The symbols move the units like this.
from | t c k
x553 | x630 x359 x100
x476 | x511 x723 x561
x193 | x48 x675 x675
x707 | x565 x634 x634
x727 | x566 x48 x135
x703 | x920 x320 x844
x41 | x957 x565 x565
x511 | x158 x630 x369
x613 | x357 x576 x703
x123 | x279 x437 x53
x717 | x115 x918 x626
x134 | x667 x300 x300
x863 | x145 x596 x596
x78 | x742 x289 x217
x329 | x388 x630 x480
x916 | x785 x233 x233
x359 | x604 x864 x864
x122 | x325 x207 x207
x361 | x155 x920 x182
x759 | x838 x269 x269
x155 | x437 x158 x789
x320 | x707 x838 x207
x882 | x457 x451 x838
x457 | x829 x134 x134
x659 | x419 x916 x916
x18 | x723 x279 x279
x100 | x279 x604 x604
x561 | x123 x846 x155
x861 | x711 x742 x742
x51 | x565 x221 x914
x742 | x561 x938 x626
x667 | x613 x844 x844
x69 | x480 x110 x110
x202 | x918 x626 x626
x388 | x134 x675 x727
x233 | x808 x100 x566
x785 | x28 x808 x451
x540 | x884 x221 x476
x451 | x596 x566 x707
x506 | x540 x207 x711
x918 | x846 x476 x279
x381 | x207 x613 x613
x269 | x182 x193 x193
x938 | x155 x279 x884
x285 | x82 x511 x511
x369 | x685 x711 x711
x844 | x576 x863 x863
x604 | x727 x401 x717
x630 | x233 x872 x872
x217 | x864 x540 x359
x829 | x381 x667 x122
x251 | x759 x957 x957
x302 | x703 x488 x320
x557 | x805 x553 x553
x289 | x18 x123 x123
x723 | x540 x122 x861
x158 | x202 x685 x685
x419 | x110 x727 x557
x182 | x361 x703 x565
x53 | x100 x808 x359
x920 | x41 x150 x707
x805 | x916 x630 x630
x48 | x863 x64 x64
x300 | x844 x48 x48
x565 | x320 x184 x184
x207 | x150 x182 x182
x184 | x488 x829 x829
x634 | x184 x829 x457
x576 | x707 x145 x145
x982 | x329 x69 x69
x28 | x329 x557 x557
x488 | x320 x357 x381
x401 | x135 x563 x563
x685 | x626 x289 x285
x279 | x861 x895 x789
x789 | x285 x51 x361
x914 | x122 x884 x251
x566 | x982 x676 x676
x864 | x717 x202 x100
x480 | x659 x401 x115
x221 | x914 x104 x104
x357 | x207 x759 x759
x82 | x938 x540 x540
x872 | x53 x78 x78
x135 | x676 x659 x659
x846 | x217 x511 x557
x676 | x69 x419 x419
x808 | x864 x53 x100
x838 | x361 x634 x388
x884 | x789 x634 x184
x596 | x676 x388 x388
x957 | x357 x302 x193
x626 | x476 x18 x18
x150 | x838 x361 x361
x115 | x78 x846 x846
x563 | x808 x805 x805
x104 | x251 x41 x269
x437 | x895 x285 x540
x895 | x742 x511 x82
x711 | x122 x561 x123
x110 | x401 x28 x630
x445 | x872 x115 x115
x64 | x596 x707 x329
x145 | x269 x882 x419
x675 | x64 x982 x269
x325 | x51 x150 x667

In the rows, 67 means zero.

The rows follow the links: the fewer symbols apart two units are, the more alike their rows tend to be.

Some units and rows for them; each showing differs a little:
x957:   40    53    52    54    63    60    64    51    80    66    76    55    42    91    83    64    90    62    62    50    53    88    68    78    36    65    66    77    93    64    39    66    52    34    68    58    37    24    73
x563:   63    50    93    24    61    99    85    74    71    75    74    54    94    56    67    72    55    88    80    68    77    77    48    48    54    53    59    76    56    87   100    54    30    69    51    62    71    97    75
x279:   71    73    52    80    67    72    63    81    77   101    51    92    63    85    55    66    76    44    68    75    81    24    98    40    88    51    76    43    42    65    86    79    69   107    74    75    64    85    72
x233:   67    63    90    30    61   103    95    69    69    83    64    52    95    52    64    71    63    89    75    63    85    77    49    57    57    53    59    79    57    95   107    65    39    88    55    65    85    81    68
x884:   96    44    59    89    81    86    53    69    76    73    94    48    76    62    79    60    78    76    64    71    13    43    87    59    91    48    77    78    56    43    43    64    84    80    63    70    49    44    70
x711:   47    50    45    65    70    71    50    77    64    67    58    85    74    97    61    86    66    53    79    67    63    35    96    23    76    64    79    57    35    61    77    65    61    55    68    68    46   115    84
x895:   62    57    57    74    74    85    54    75    69    73    64    87    79    92    65    74    61    52    77    91    64    22    84    19    88    55    82    50    40    67    77    69    64    92    77    67    58    98    91
x838:   72    75    50    89    81    41    65    34    52    52    72    64    63    39    77    94    66    67    64    63    43    93    55    84    69    61    67    92    85    75    38    76    96    46    83    91    85    34    59
x445:   95    79    86    51    62    45    44    88    74    72    89    92    59    43    53    63    49    58    75    94   100    49    55    79    58    94    48    23    89    56    56    50    66    71    61    64    55    89    69
x122:   67    37    40    81    80    61    53    65    63    69    80    51    67    72    77    78    83    79    72    47    24    62   102    52    80    55    74    85    51    37    50    58    77    33    53    72    40    67    61
x217:   92    89    84    64    67    64    64    91    84   108    78    97    56    57    49    59    58    45    85    90    94    39    72    68    47    50    54    33    77    70    67    54    56   101    69    66    66    63    66
x100:   77    87    83    50    63    89    93    74    77   107    63    73    73    58    52    67    63    66    82    72    93    58    68    66    42    24    51    64    67   100    94    66    47   102    63    64    84    59    64
x566:   70    69    79    60    56    80    81    58    70    56    37    47    80    52    67    58    77    85    27    54    91    91    31    83    96   104    62    72    65    67    88    86    66    99    56    64    90    71    46
x18:   61    76    49    81    64    56    65    84    78    98    37    97    51    86    50    65    87    45    55    69    90    40   102    49    87    66    67    36    50    57    81    77    71    96    70    70    59    85    60
x401:   73    52    89    26    50    93    78    76    76    81    57    52    92    50    67    68    68    92    53    60    89    82    42    65    74    84    55    70    62    76   104    65    42    86    49    59    71    98    61
x78:   88    79    86    54    62    53    50    91    74    80    89   101    62    59    50    64    47    49    86    98    98    39    62    65    55    81    52    22    79    63    64    50    63    77    65    63    58    93    77
x703:   58    67    41    83    73    32    67    51    45    58    63    65    54    57    71    91    74    71    67    42    45    98    81    88    59    61    64    92    75    65    50    67    82     9    64    80    68    52    50
x540:   73    47    59    74    74    95    49    82    84    76    83    69    75    92    70    56    68    59    75    85    42    17    95    29    85    52    85    57    44    50    60    62    63    96    67    60    44    71    92
x285:   59    56    55    71    74    82    51    58    59    64    69    88    86    88    65    84    51    53    86    96    64    28    77    20    87    58    84    59    40    75    72    71    67    87    85    76    67   100    94
x221:   70    42    67    65    70    96    54    67    91    72    98    47    66    86    85    46    82    73    66    76    28    49    68    62    62    55    76    70    81    48    42    59    53    76    66    54    36    21    88
x723:   63    55    44    84    67    72    55    91    78    88    54    81    62    93    62    60    87    53    60    58    62    28   105    38    92    67    81    48    38    43    75    69    71    83    62    65    44    88    70
x182:   64    63    42    77    81    41    61    25    52    68    70    69    66    49    78   107    66    69    69    65    47    89    59    72    71    49    61    86    78    73    41    72    95    34    81    95    74    41    63
x457:   77    71    77   105    81    66    66    88    53    37    79    37    63    58    68    35    55    81    72    52    22    69    86    90    67    62    82    90    59    53    52    62    85    43    61    51    78    46    55
x28:   73    60    95    21    59    91    71    61    68    55    73    57   100    49    70    73    46    89    71    81    92    81    23    59    62    84    61    66    72    89    89    59    44    75    61    61    78   106    78
x155:   64    60    43    79    81    68    55    47    63    73    65    90    83    73    66    96    62    52    78    94    61    30    72    28    93    47    80    66    50    79    56    79    86    89    91    91    79    84    84
x357:   37    54    44    60    64    44    64    52    61    66    63    58    43    86    78    83    88    64    64    35    58    97    76    81    43    62    64    84    84    55    53    61    60    14    60    66    37    44    60
x659:   71    54    78    40    52    91    79    74    73    72    47    44    88    55    69    68    80    95    39    45    85    88    47    68    90    99    58    71    53    63   103    78    51    79    45    63    67    96    54

Each walk starts at a row. The symbols on each line, taken left to right, move it on to the next unit.
Each answer is a row, close to the row of the unit it stands for.
new walk
  73    53    54    85    76    85    47    73    75    75    67    83    78    79    64    70    69    56    75    89    46    20    89    28    98    48    79    57    39    58    61    72    76   100    77    76    57    80    84
t c c c k	  57    69    56    62    68    73    58    78    68    87    59    96    72    89    56    78    56    44    90    85    85    28    87    27    73    50    75    45    41    75    81    64    61    86    75    69    61   103    84
c k t k k	  82    55    57    98    76    55    68    84    59    60    77    40    61    52    67    54    75    86    64    38    22    76    99    85    76    63    71    86    59    37    52    58    81    32    46    62    61    57    47
new walk
  80    94    80    65    58    70    86    83    81   118    61    85    55    56    49    58    70    50    77    78    97    54    77    76    47    33    57    48    71    87    86    68    59   104    68    68    82    47    54
t k c t k	  60    57    49    74    64    69    52    86    71    83    53    86    67    95    59    67    76    51    69    72    73    31   103    34    90    70    78    43    34    47    76    70    68    83    63    70    50   105    72
c c k c	  91    65    61   104    84    58    65    69    52    58    82    43    67    43    77    61    72    89    61    50    22    74    82    87    87    57    71    89    64    42    42    66   101    50    63    73    73    41    50
new walk
  70    35    60    72    73    97    55    68    87    72    95    43    63    87    88    51    85    71    64    65    20    59    79    61    63    53    76    76    72    44    38    56    58    66    60    59    35    30    78
c t k c t c	  88    55    53    88    78    50    60    50    63    76    88    50    62    45    86    78    83    82    59    49    27    84    72    84    77    55    62    88    81    45    31    64    92    46    65    79    60    23    51
t t t k	  92    54    57    93    78    55    60    74    64    73    82    43    61    48    73    62    82    87    60    42    25    74    93    84    81    62    64    82    63    33    43    65    90    44    51    76    55    47    46
new walk
  85    91    89    54    60    74    90    81    76   113    68    86    63    53    48    58    60    54    86    81    91    55    69    77    39    31    56    56    74    91    87    65    54   102    67    66    82    48    61
c k k c t c c	  65    53    81    28    57   102    87    67    68    76    62    44   100    57    66    71    67    95    65    54    79    80    49    52    67    65    59    81    53    87   107    67    36    81    49    65    74    92    65
t c t t t	  93    82    84    57    62    46    51    88    77    82    81    96    55    49    52    63    56    54    70    93   102    51    62    79    61   100    48    25    85    54    64    51    73    78    61    64    60    87    62
new walk
  55    45    65    62    70    86    58    55    88    68    93    51    54    94    89    49    85    64    65    69    39    70    64    68    44    56    69    73    90    59    35    61    52    67    72    54    32    12    79
c t c k	  68    62    38    82    71    33    66    46    50    70    69    60    53    48    80    94    80    71    58    39    46    95    78    86    70    62    58    88    78    55    43    69    89    22    61    88    60    50    44
c k c t k c k	  84    74    95    41    65    64    56    81    73    75    93    93    71    50    58    65    39    57    92    99    96    49    55    65    43    76    51    29    81    70    69    46    51    70    66    65    63    97    84
new walk
  66    73    95    40    64    74    59    57    66    34    73    59    87    55    69    60    49    74    57    85    97    78    15    78    70   111    61    64    80    79    64    69    61    86    74    59    87    86    75
c t t c t t k	  81    51    49    85    85    78    51    43    68    72    78    77    89    59    76    86    67    65    75    92    32    35    75    33    97    41    77    71    55    68    47    75    89    89    88    92    70    63    83
k c t t c k t	  82    77    58    97    78    45    66    47    50    56    70    51    62    38    73    76    66    80    55    54    33    92    67    94    74    63    68    91    81    64    44    69    99    47    71    83    90    36    49
new walk
  70    59    77    47    52    71    65    60    73    56    51    56    80    48    73    63    73    82    32    69    93    83    32    77    99   122    53    53    73    58    80    80    66    90    56    66    65    92    54
c t k c t t	  66    68    94    36    61   100    90    62    64    75    63    47    99    49    72    69    57    90    72    66    77    82    43    59    59    49    59    84    54    97   101    64    43    82    62    69    89    79    71
k t t t t	  82    65    82    41    49    72    63    74    71    64    61    64    81    46    63    59    67    83    39    67   102    79    36    78    84   120    49    47    73    54    82    67    59    86    50    66    64    99    55
new walk
  60    51    40    74    68    38    68    65    60    72    62    58    47    64    73    85    89    79    60    29    46    94    89    88    66    71    61    88    70    46    48    61    74    12    51    74    46    59    46
t c c c t	  60    54    48    75    69    38    66    73    53    65    64    53    52    68    69    77    80    74    59    21    43    90    93    77    66    64    64    85    57    42    60    60    75     6    48    72    48    73    46
t t t k	  55    90    87    83    68    72    73    54    52    20    58    52    61    66    68    44    48    66    57    76    64    90    30    97    58    88    76    79    85    85    59    75    81    74    91    53    98    40    69
new walk
  64    65    70    94    75    59    69    90    50    34    74    40    57    74    67    48    57    74    78    39    31    80    90    82    53    60    82    93    55    52    57    53    77    20    56    51    69    61    59
t c t t t c t	  77    72    45    81    80    45    60    21    52    68    75    73    75    39    80   107    63    67    75    77    52    72    54    66    84    51    62    85    78    83    38    78    96    59    87   101    90    48    67
c k c c k t	  79    50    51    91    85    66    61    61    57    57    93    49    71    53    82    73    68    82    76    56     6    71    83    67    74    44    76    93    67    53    36    61    91    36    65    77    64    44    61
